m =
26  32  32  29  17  20  31  24  36  16  20  19  25
26  27  20  24  29  20  34  56  45  29  36  27  32
37  45  46  59  51  19  27  36  59  30  21  28  22
28  38  20  19  27  17  27  28  31  48  38  49  40
26  54  50  28  21  13  47  37  60  23  26  32  31
Rows and columns are counted from 1.
(1, 1): 26
(2, 5): 29
(1, 2): 32
(1, 13): 25
(4, 10): 48
(1, 9): 36
(5, 13): 31
(2, 11): 36
(4, 13): 40
(5, 9): 60
(5, 10): 23
(3, 4): 59
(4, 9): 31
(4, 6): 17
(5, 3): 50
(2, 3): 20
(1, 5): 17
(4, 12): 49
(3, 12): 28
(5, 7): 47
(3, 1): 37
(2, 12): 27

W =
-33,17,-35,10,-32
56,17,12,21,-37
10,52,-4,-11,-23
-19,46,35,-44,-33
30,-5,7,48,-18
30,0,1,25,-25
13,-61,-12,-12,-41
-28,-16,28,1,-8
-17,1,24,-34,-6
-18,46,-14,-26,-26
28,-48,-4,27,-39
41,-23,-13,-9,-12
7,-42,2,-43,-39
Rows and columns are counted from 1.
(1, 1) -> -33
(7, 1) -> 13
(3, 4) -> -11
(3, 5) -> -23
(5, 5) -> -18
(13, 5) -> -39
(11, 2) -> -48
(13, 1) -> 7
(5, 2) -> -5
(6, 4) -> 25
(8, 2) -> -16
(5, 1) -> 30
(1, 3) -> -35
(9, 1) -> -17
(11, 3) -> -4
(10, 1) -> -18
(2, 4) -> 21
(3, 1) -> 10
(11, 4) -> 27
(9, 2) -> 1
(13, 2) -> -42
(12, 5) -> -12

M =
[[39 42 59 74 45 69 66 40 69 23 63 41 76 71 43]
 [38 60 62 25 24 54 58 47 55 35 46 42 74 48 35]
 [46 35 22 40 61 35 29 59 54 24 44 43 65 60 49]
 [66 22 76 26 34 71 42 51 34 46 76 76 59 49 54]
 [63 69 68 44 53 75 69 62 51 68 35 27 29 33 68]
 [34 57 57 42 25 73 67 64 37 42 24 64 74 48 26]
 [38 52 76 27 67 42 62 69 35 55 53 39 55 74 40]
 [39 39 40 37 52 55 28 72 31 24 43 53 57 49 45]]
Rows and columns are counted from 1.
(1, 1) = 39
(5, 6) = 75
(2, 14) = 48
(2, 15) = 35
(1, 5) = 45
(6, 1) = 34
(8, 7) = 28
(5, 4) = 44
(5, 11) = 35
(3, 8) = 59
(8, 11) = 43
(1, 15) = 43
(1, 6) = 69
(5, 15) = 68
(8, 15) = 45
(8, 9) = 31
(1, 4) = 74
(5, 5) = 53
(2, 10) = 35
(4, 4) = 26
(1, 10) = 23
(1, 7) = 66
(7, 8) = 69
(1, 12) = 41
(4, 12) = 76
(4, 3) = 76
(2, 12) = 42
(2, 9) = 55
(5, 8) = 62
(8, 4) = 37
(7, 11) = 53
(3, 10) = 24
(8, 14) = 49

x =
9  31  -15  0  14  -8  -36  7  -27  7  -36  -22  0  40  -3  -34
6  32  -21  -3  12  -12  -45  5  -35  4  -45  -30  -4  42  -8  -42
6  -21  30  12  -2  21  52  4  43  6  53  40  15  -29  18  50
6  41  -21  4  17  -10  -45  13  -37  8  -47  -34  -3  47  -9  -44
6  35  -20  0  14  -11  -44  8  -35  6  -45  -31  -3  43  -8  -42
16  -29  23  -10  -6  10  32  -15  37  -1  39  43  12  -17  23  35
Indices start at 1.
(1, 1): 9
(4, 7): -45
(2, 6): -12
(3, 10): 6
(5, 13): -3
(4, 14): 47
(5, 5): 14
(1, 9): -27
(2, 11): -45
(1, 14): 40
(5, 11): -45
(6, 8): -15
(3, 6): 21
(2, 3): -21
(5, 9): -35
(3, 2): -21
(1, 11): -36
(3, 1): 6
(4, 12): -34
(6, 14): -17
(3, 14): -29
(2, 10): 4
(5, 15): -8
(1, 7): -36
(2, 9): -35
(4, 9): -37
(1, 15): -3
(6, 12): 43
(6, 16): 35
(3, 9): 43
(2, 12): -30
(6, 11): 39
(6, 10): -1
(4, 13): -3

grid =
[[ 58  96  89 128  81]
 [124 108 168  75  93]
 [ 49  73  46 109  82]
 [236 100 170  91 106]
 [ 79 109  78 127  67]
 [101  85  74  62  54]
 [184  78  91  66  77]
 [166  87  32  95  50]
 [ 76  65 173 134  84]
 [ 51  60  60  66  97]
 [ 94 109  38  47  74]
 [102 107 144  73 105]
 [ 36  60  84  99  56]
 [184  59  33  80 102]
 [ 65 108 159  67  53]]
Indices start at 1.
(1, 1) => 58
(6, 4) => 62
(10, 3) => 60
(5, 4) => 127
(5, 2) => 109
(4, 1) => 236
(2, 3) => 168
(13, 4) => 99
(1, 2) => 96
(12, 3) => 144
(12, 2) => 107
(7, 3) => 91
(11, 5) => 74
(7, 5) => 77
(15, 4) => 67
(12, 5) => 105
(13, 3) => 84
(12, 4) => 73
(5, 3) => 78
(8, 3) => 32
(11, 3) => 38
(6, 3) => 74
(9, 3) => 173
(8, 1) => 166
(15, 2) => 108
(2, 2) => 108
(11, 2) => 109
(8, 5) => 50

B =
[[  5  12  34 -48 -20  22]
 [ 22 -17  29 -16  -8   1]]
Rows and columns are counted from 1.
(1, 1) => 5
(2, 6) => 1
(1, 2) => 12
(2, 4) => -16

a =
8  17  9  41  -46  6  -35  11  0  -41  41  37  12
-8  52  4  22  25  -10  58  -17  -42  -48  -23  -48  -7
-4  -34  3  -9  -53  -3  47  -6  27  4  40  -46  -5
Rows and columns are counted from 1.
(1, 1): 8
(2, 7): 58
(1, 11): 41
(1, 5): -46
(3, 10): 4
(3, 4): -9
(1, 12): 37
(3, 5): -53
(2, 1): -8
(2, 8): -17
(2, 5): 25
(3, 13): -5

A =
[[ 182.17    6.24   16.72   54.07  -90.55  199.90 -153.84  -80.51]
 [  89.30 -111.82  159.48  174.99  -42.74   83.75  -27.88   69.04]
 [-120.79   52.70   56.71   18.40  158.12 -139.72  225.27  153.66]
 [ 139.77  -52.09   86.29  113.69  -69.69  146.47  -95.95   -9.55]
 [ -68.66  119.74  -24.19  -50.26  131.44  -74.44  154.56   69.32]
 [ -90.79   98.29    3.13  -28.04  144.37 -101.57  183.69  100.52]
 [-101.24   83.72   20.49  -13.16  149.45 -114.75  198.02  118.19]
 [ 126.00  -66.74  104.58  128.81  -61.93  129.48  -77.69   10.67]]
Rows and columns are counted from 1.
(1, 1) => 182.17
(2, 6) => 83.75
(3, 5) => 158.12
(5, 5) => 131.44
(2, 4) => 174.99
(3, 7) => 225.27
(1, 4) => 54.07
(2, 5) => -42.74
(4, 1) => 139.77
(6, 2) => 98.29
(5, 4) => -50.26
(2, 8) => 69.04
(6, 5) => 144.37
(1, 5) => -90.55
(5, 6) => -74.44
(7, 5) => 149.45
(7, 8) => 118.19
(1, 7) => -153.84
(3, 8) => 153.66
(3, 6) => -139.72
(3, 4) => 18.40
(7, 2) => 83.72
(2, 7) => -27.88
(4, 7) => -95.95
(6, 1) => -90.79
(4, 3) => 86.29
(8, 2) => -66.74
(1, 2) => 6.24
(8, 3) => 104.58
(1, 8) => -80.51
